(123, 155, 135, 124, 145, 132, 118) Out: 155, 145
(120, 154, 151, 147) Out: 154, 151
(135, 104, 148, 136, 152) Out: 152, 148
((123, 126, 130, 138, 129), (102, 143, 148, 116, 146)) Out: 148, 146
(140, 127, 132, 154) Out: 154, 140
(145, 106, 129, 133, 146, 147) Out: 147, 146
---
[[104 119 118 135]
 [112 114 152 148]
 [149 141 128 121]] → 152, 149

[131 126 115 114 105] → 131, 126

[[108 129 123 152 146 135 132]
 [107 106 141 149 143 132 112]] → 152, 149

[131 133 138 152] → 152, 138

[[118 139 120 134 132 116 132]
 [115 118 138 127 114 134 112]
 [129 128 128 116 142 148 151]] → 151, 148

[125 111 101 145 144] → 145, 144

[138 142 153 138] → 153, 142

[[120 131 139 131]
 [127 143 157 107]
 [127 138 149 107]] → 157, 149
---
[[142 130 105 136 139 109 131]
 [113 114 131 148 142 126 126]
 [123 141 133 128 135 112 112]] Answer: 130

[[121 134 121 117 120 107]
 [125 122 128 125 131 132]
 [145 125 151 145 135 148]] Answer: 134

[[127 117 121 133 134]
 [101 141 144  99 133]
 [149 127 128 147 118]] Answer: 117

[[114 124 140 144 106]
 [124 125 119 107 154]
 [100 116 134 122 131]] Answer: 124

[[108 117 132 127 133 129]
 [148 117 114 138 132 107]
 [150 154 101 126 145 125]] Answer: 117

[[128 142 121 125 137 139 131]
 [131 123 121 127 128 124 134]
 [133 129 125 118 123 152 138]] Answer: 142

[[138 119 146 128 138 106 120]
 [135 141 139 153 120 124 136]
 [145 128 136 151 117 126 141]] Answer: 119

[[123 134 129 158 127 132]
 [128 147 131 133 127 125]
 [129 107 126 106 130 125]] Answer: 134
---
[105 148 144 127] --> 105, 127

[124 109 127 127 131 103] --> 124, 103

[117 111 116 105 115 116] --> 117, 116

[152 148 150 149 156 146 150] --> 152, 150

[158 137 129 146] --> 158, 146

[[128 129 127 131]
 [151 132 116 117]
 [122 141 124 120]] --> 128, 120

[[118 122  99 116 146]
 [120 119 129 121 130]
 [138 113 128 136 125]] --> 118, 125

[120 102 121 127] --> 120, 127

[[139 121 125 130 124 149 130]
 [144 133 124 109 155 147 120]
 [138 116 128 122 134 132 125]] --> 139, 125

[155 124 118 123 120 120 132] --> 155, 132
---
141  131  146  105  109  142  130 gives 141
102  144  143  125  130  101 gives 102
110  118  137  126  119  102 gives 110
109  123  102  114 gives 109
146  154  133  138  117  153  104 gives 146
127  117  141  102  105  116 gives 127
129  107  126  131  130 gives 129
128  128  142  139  103 gives 128
---
[[157 126 116 151 131]
 [129 120 130 123 116]
 [121 133 129 131 127]] ⇒ 120

[[127 108 123 140 122 127 105]
 [127 102 125 146 127 128 109]
 [134 145 129 140 106 128 128]] ⇒ 102

[[144 101 144 150 132]
 [132 121 133 134 128]
 [135 126 143 143 112]] ⇒ 121

[[155 151 152 158]
 [154 148 147 157]
 [154 151 149 155]] ⇒ 148

[[139 125 124 124 121 126]
 [120 128 147 124 123 126]
 [113 124 114 150 134 127]] ⇒ 128

[[139 148 105 125 109 123]
 [122 128 152 147 131 137]
 [131 147 138 149 115 134]] ⇒ 128
---
[[126, 100, 114, 136, 112], [123, 126, 129, 139, 107], [133, 126, 119, 105, 103]] >> 100
[[144, 128, 139, 104, 101, 119, 106], [151, 136, 112, 120, 137, 130, 105], [142, 127, 143, 103, 99, 119, 109]] >> 128
[[120, 133, 150, 115, 150, 123], [111, 98, 123, 119, 135, 139], [131, 121, 136, 114, 140, 117]] >> 133
[[119, 117, 136, 136, 118, 109], [120, 158, 128, 127, 139, 146], [117, 144, 119, 138, 124, 134]] >> 117
[[134, 134, 123, 106, 116, 121], [142, 125, 121, 137, 123, 136], [125, 127, 132, 120, 118, 117]] >> 134
[[140, 149, 107, 127, 126, 149, 118], [117, 129, 126, 134, 126, 131, 115], [117, 110, 137, 113, 145, 115, 135]] >> 149
---
[[116 120 116 115 121]
 [156 124 148 139 136]
 [124 121 153 108 144]] → 139

[[142 141 144 131]
 [156 132 133 119]] → 133

[[124 109 138 131 138 139 131]
 [120 117 137 138 128 126 105]] → 126

[[131 126 135 129 131]
 [139 130 155 129 132]] → 129

[[132 126 127 118 134 105]
 [123 134 128 138 123 145]
 [115 145 130 126 112 126]] → 123

[[105 136 117 106 105 144]
 [105 135 116 111 103 141]] → 103

[[132 119 136 117]
 [105 131 132 137]] → 132
---
[127 155 156 139 131 132] result: 131
[128 136 128 128 113 156 120] result: 120
[121 135 125 144 117 152] result: 121
[125 124 100 132 138] result: 124
[134 121 129 103 126] result: 121
[137 129 145 157 108] result: 129
[126 129 135 158 122] result: 126
---
[114 120 132 157 109 155 119] gives 120
[133 100 102 155] gives 100
[131 101 100 157] gives 101
[102 113 133 154] gives 113
[146 104 130 143] gives 104
[143 128 149 139 155 130 141] gives 128
---
Input: [114 132 108 154 110 149]
Output: 114
Input: [136 117 122 151 112 138]
Output: 136
Input: [109 107 138 144 130 145]
Output: 109
Input: [140 150 127 114]
Output: 140
Input: [126 137 155 134 105]
Output: 126
Input: [112 101 152 130]
Output: 112
Input: [146 134 102 119 119]
Output: 146
---
Q:
[[137 152 147 118 122 108 112]
 [124 104 119 127 122 145 146]
 [103 127 110 155 146 135 125]]
A: 108

Q:
[[120 123 156 125 151]
 [107 111 153 127 144]
 [113 152 132 145 109]]
A: 125

Q:
[[153 124 110 112 127 105]
 [126 130 129 121 125 129]
 [130 126 129 128 149 128]]
A: 127

Q:
[[144 135 125 113 111 147 128]
 [140 144 127 107 119 139 128]
 [142 144 130 105 120 138 131]]
A: 147

Q:
[[157 143 110 129 139 153]
 [129 140 139 106 101 148]
 [137 108 116 140 145 134]]
A: 139

Q:
[[145 104 108 147 131 118 110]
 [156 103 136 101 132 123 127]
 [138 100 114 143 118 142 125]]
A: 118

Q:
[[113 102 125 121]
 [106  98 126 122]
 [101  99 128 122]]
A: 125

Q:
[[155 128 106 106 122 108]
 [114 130 146 143 114 149]
 [138 122 128 131 144 126]]
A: 122

Q:
[[145 123 135 127 130 134 135]
 [129 123 129 130 119 132 119]
 [106 142 130 126 147 125 130]]
A: 134

Q:
[[150 121 109 135]
 [129 133 120 120]
 [134 131 121 122]]
A: 109
---
Q:
[[155 123 126 128 127]
 [129 134 131 131 140]
 [153 125 129 132 128]]
A: 131

Q:
[[ 98 135 113 125 130  98 135]
 [148 114 152 115 100 125 145]]
A: 130

Q:
[[103 109 117 133]
 [151 147 113 150]]
A: 109

Q:
[[127 141 139 139]
 [119 154 156 155]
 [133 110 110 107]]
A: 154

Q:
[[104 133 117 153 111 129 114]
 [134 131 133 128 115 122 121]
 [137 137 142 124 115 114 123]]
A: 115

Q:
[[137 130 115 105 142]
 [115 140 146 132 134]
 [130 102 106 156 113]]
A: 146
